Small tables with named rows and columns. After each table, cells are looked up by row and column.

lub.tsv
	deg	rad	solige	nud	fogemer
ritano	68	55	85	48	176
fonekun	99	73	127	106	99
nagu	135	112	117	113	175
diviliv	179	122	184	145	59
mesigul	111	109	108	117	112
gur	91	190	71	214	63
dugo	62	77	74	32	209
vus	40	110	22	21	234

solige of diviliv = 184
solige of nagu = 117
fogemer of ritano = 176
nud of dugo = 32
solige of dugo = 74
rad of nagu = 112
rad of vus = 110
solige of fonekun = 127
rad of gur = 190
solige of gur = 71
fogemer of dugo = 209
fogemer of vus = 234
nud of gur = 214
deg of mesigul = 111
deg of dugo = 62

Table vir
         rit  rizu
demezo   175    41
mufod     67   139
toroda   182   172
fotole    86    23
ped       10   208
pedumos  130   102
dodon     77    15
tova      61   110
visumum  122    10
guk      221    88
lum       15   161
gelo      81    60

rit of demezo: 175
rizu of ped: 208
rit of mufod: 67
rizu of toroda: 172
rizu of guk: 88
rizu of pedumos: 102
rit of guk: 221
rizu of tova: 110
rit of toroda: 182
rizu of demezo: 41
rizu of gelo: 60
rit of pedumos: 130
rit of dodon: 77

kog =
,nep,pev,fen,pulope,tet,navata,tuf,depala,keku
nuvinen,119,144,136,121,129,145,116,113,151
volunud,113,160,110,160,95,93,93,143,96
rapuziz,168,86,86,104,93,141,134,118,106
vunoke,154,110,104,137,45,181,89,84,143
sotupob,119,145,96,163,109,90,82,133,75
tosiret,118,145,98,149,110,103,97,125,89
dovumit,40,171,123,204,161,129,106,118,108
mimomas,108,94,151,115,123,148,148,122,151
gik,139,127,125,120,128,90,128,143,118

What is the tuf of dovumit in kog?
106
What is the pulope of gik in kog?
120
What is the fen of vunoke in kog?
104
What is the fen of sotupob in kog?
96
What is the depala of vunoke in kog?
84
What is the tuf of gik in kog?
128
What is the navata of tosiret in kog?
103
What is the pev of gik in kog?
127
What is the depala of mimomas in kog?
122
What is the tuf of vunoke in kog?
89
What is the pev of nuvinen in kog?
144
What is the tuf of sotupob in kog?
82
What is the navata of dovumit in kog?
129
What is the nep of gik in kog?
139
What is the pev of tosiret in kog?
145
What is the nep of rapuziz in kog?
168
What is the tet of dovumit in kog?
161
What is the depala of nuvinen in kog?
113
What is the nep of mimomas in kog?
108

semaded:
,vubin,penator,nup,gasev,taladed,kibenop,budosek,tofis
nek,178,143,122,47,128,106,116,159
bobo,179,142,121,48,128,105,113,157
zage,127,30,149,92,118,154,143,60
lozedop,194,132,80,65,117,89,131,204
pasep,119,114,76,89,85,168,144,91
lan,117,28,142,78,111,146,125,70

What is the nup of pasep in semaded?
76
What is the taladed of pasep in semaded?
85
What is the tofis of zage in semaded?
60
What is the penator of lozedop in semaded?
132
What is the vubin of lan in semaded?
117
What is the budosek of nek in semaded?
116
What is the tofis of lozedop in semaded?
204
What is the gasev of lan in semaded?
78
What is the kibenop of lan in semaded?
146
What is the penator of lan in semaded?
28
What is the penator of zage in semaded?
30
What is the budosek of pasep in semaded?
144
What is the tofis of lan in semaded?
70
What is the nup of lan in semaded?
142
What is the gasev of lozedop in semaded?
65
What is the kibenop of nek in semaded?
106
What is the tofis of nek in semaded?
159
What is the kibenop of zage in semaded?
154
Which row has the largest tofis? lozedop

vamala =
|  | bovod | merigad | lur | sota | poduf | tafe |
|---|---|---|---|---|---|---|
| kibev | 147 | 113 | 156 | 200 | 102 | 97 |
| zigudos | 125 | 198 | 141 | 141 | 137 | 171 |
| zazitu | 162 | 157 | 165 | 132 | 190 | 247 |
| sodufi | 139 | 145 | 135 | 164 | 131 | 141 |
| suda | 72 | 210 | 112 | 204 | 146 | 61 |
| lin | 127 | 156 | 139 | 101 | 120 | 188 |
| pubo | 142 | 128 | 152 | 114 | 144 | 183 |
| zif | 169 | 182 | 156 | 159 | 151 | 179 |
| ler | 193 | 149 | 168 | 146 | 146 | 216 |
| fumon | 161 | 183 | 169 | 158 | 161 | 22 |

pubo, poduf => 144
lin, sota => 101
fumon, merigad => 183
zazitu, lur => 165
sodufi, sota => 164
suda, merigad => 210
sodufi, lur => 135
suda, bovod => 72
zif, bovod => 169
lin, lur => 139
pubo, sota => 114
sodufi, bovod => 139
sodufi, merigad => 145
ler, tafe => 216
sodufi, poduf => 131
zif, lur => 156
zazitu, merigad => 157
zigudos, tafe => 171
fumon, bovod => 161

kuzi
|  | situk | kavezok | lok | zofem | depa | sota | lilo | pobi | zovag | sabemes |
|---|---|---|---|---|---|---|---|---|---|---|
| pefegof | 28.30 | 29.59 | 61.21 | 30.51 | 55.63 | 50.95 | 54.63 | 43.35 | 31.05 | 50.00 |
| dore | 45.89 | 55.34 | 36.90 | 69.40 | 59.67 | 37.86 | 52.02 | 41.84 | 54.97 | 22.94 |
| sus | 23.65 | 26.27 | 48.71 | 34.73 | 52.69 | 46.94 | 49.81 | 54.70 | 29.92 | 44.71 |
| lef | 56.77 | 60.31 | 50.71 | 54.06 | 54.21 | 55.80 | 63.49 | 64.68 | 28.42 | 64.79 |
| guzu | 41.47 | 19.48 | 55.40 | 40.28 | 54.25 | 64.22 | 42.93 | 55.33 | 64.03 | 47.51 |
| fug | 45.11 | 36.73 | 51.44 | 48.22 | 47.47 | 28.09 | 69.48 | 65.27 | 30.48 | 48.05 |
| rited | 56.08 | 50.46 | 47.17 | 33.98 | 31.79 | 19.66 | 57.41 | 52.60 | 53.65 | 60.07 |
| vepun | 58.38 | 54.50 | 43.09 | 64.68 | 75.11 | 46.78 | 42.29 | 41.13 | 63.94 | 54.33 |
| tise | 35.24 | 57.83 | 53.79 | 54.31 | 72.44 | 63.76 | 35.62 | 53.90 | 60.86 | 41.78 |
| nefefat | 68.79 | 41.93 | 52.08 | 71.44 | 48.33 | 32.61 | 43.07 | 61.69 | 57.18 | 50.80 |
| bofoted | 25.94 | 42.60 | 29.07 | 37.90 | 67.74 | 40.76 | 57.91 | 51.55 | 53.96 | 55.45 |
| zup | 75.49 | 32.56 | 58.91 | 47.93 | 57.06 | 35.50 | 42.41 | 36.59 | 38.21 | 45.39 |

zup, zofem -> 47.93
guzu, situk -> 41.47
sus, zofem -> 34.73
bofoted, sabemes -> 55.45
tise, sabemes -> 41.78
nefefat, lok -> 52.08
sus, situk -> 23.65
fug, sota -> 28.09
lef, kavezok -> 60.31
rited, sabemes -> 60.07
sus, depa -> 52.69
bofoted, sota -> 40.76
pefegof, zofem -> 30.51
vepun, kavezok -> 54.50
fug, lilo -> 69.48
lef, lilo -> 63.49

sibip =
           let  fosoda    baz   subo   lusa    soz  tegavu  maparu    dab    zof
zel      47142   34844  23328  28150  17318  53861   37810   38233  28966  14107
laro     46176   21112  39039  28345  56463  27290   54919   41259  18751  38487
fop      49505   39804  53358  21422  10714  56884   23573   32957  64605  31395
tur      37454   31585  23871  47245  45275  22574   38155   36318  17141  40064
riveg    30281   41086  36225  40911  54521  57538   58845   26046  57107  44093
fomid    56276   15254  41902  20050  44997  43629   55244   47255  37988  28200
zitotut  54943   12393  18743  27796  52531  38760   72100   75896  15886  30493
talav    27087   44846  51229  32768  57067  54825   46800   29968  56171  52753
potod    30166   39569  48386  36865  52586  48550   43892   31462  40536  50741
panodi   14448   61829  24024  86908  16374  68587   38606   21848   6367  61336
datosa   47141   46035  27451  45443  21146  28365   35687   35393   6039  52182
dip      41498   27700  33180  32675  34500  48546   35890   35699  48959  31851

maparu of zel = 38233
maparu of zitotut = 75896
let of panodi = 14448
lusa of panodi = 16374
zof of potod = 50741
zof of fop = 31395

surol:
,let,kosakad,toligut,rir,ref,biki,sol,mez,melid,fad
veg,41,39,206,56,89,33,32,47,36,34
kar,48,36,124,36,72,31,31,79,121,34
papipe,46,49,171,51,107,36,36,40,40,34
nenenub,56,47,151,84,94,37,34,40,32,35
mitu,45,50,138,67,106,56,50,33,33,33
marus,35,47,184,42,119,33,35,44,38,35
lelaki,33,46,214,49,96,37,40,32,32,32
zukep,89,39,104,48,89,44,37,46,79,36
mavuta,59,43,121,38,83,32,33,57,112,35
lufopap,38,36,170,77,96,52,42,34,32,33

kosakad of mitu is 50
rir of lelaki is 49
fad of marus is 35
melid of mavuta is 112
fad of zukep is 36
fad of kar is 34
sol of mitu is 50
toligut of mavuta is 121
let of lelaki is 33
Row with the largest rir: nenenub

Table rola
,pon,maku,fer,kofas
rokeko,2.2,4.8,-1.6,-6.5
rupi,2.0,7.1,-1.9,-4.5
lofema,-0.8,-1.8,-7.2,-6.9

rupi, kofas: -4.5
rupi, fer: -1.9
rokeko, kofas: -6.5
rokeko, pon: 2.2
rokeko, maku: 4.8
lofema, pon: -0.8
lofema, fer: -7.2
rupi, pon: 2.0
rupi, maku: 7.1
rokeko, fer: -1.6
lofema, kofas: -6.9
lofema, maku: -1.8

muze
columns: fudal, nin, vimas
kol: [130, 111, 94]
raturu: [193, 81, 181]
sakefuv: [76, 165, 97]
mas: [110, 146, 116]
vog: [77, 63, 125]
lov: [138, 118, 143]
bonol: [163, 165, 142]
rotaga: [123, 119, 124]
naru: [134, 137, 138]
boruzaz: [126, 95, 67]
dis: [123, 126, 130]
runale: [166, 98, 149]
rarug: [131, 131, 133]
datorad: [97, 149, 116]

vimas of bonol is 142
fudal of raturu is 193
vimas of mas is 116
nin of dis is 126
nin of rarug is 131
fudal of boruzaz is 126
fudal of rotaga is 123
nin of mas is 146
nin of vog is 63
nin of lov is 118
fudal of mas is 110
vimas of rotaga is 124
fudal of kol is 130
nin of boruzaz is 95
nin of runale is 98
vimas of datorad is 116
fudal of naru is 134
nin of sakefuv is 165

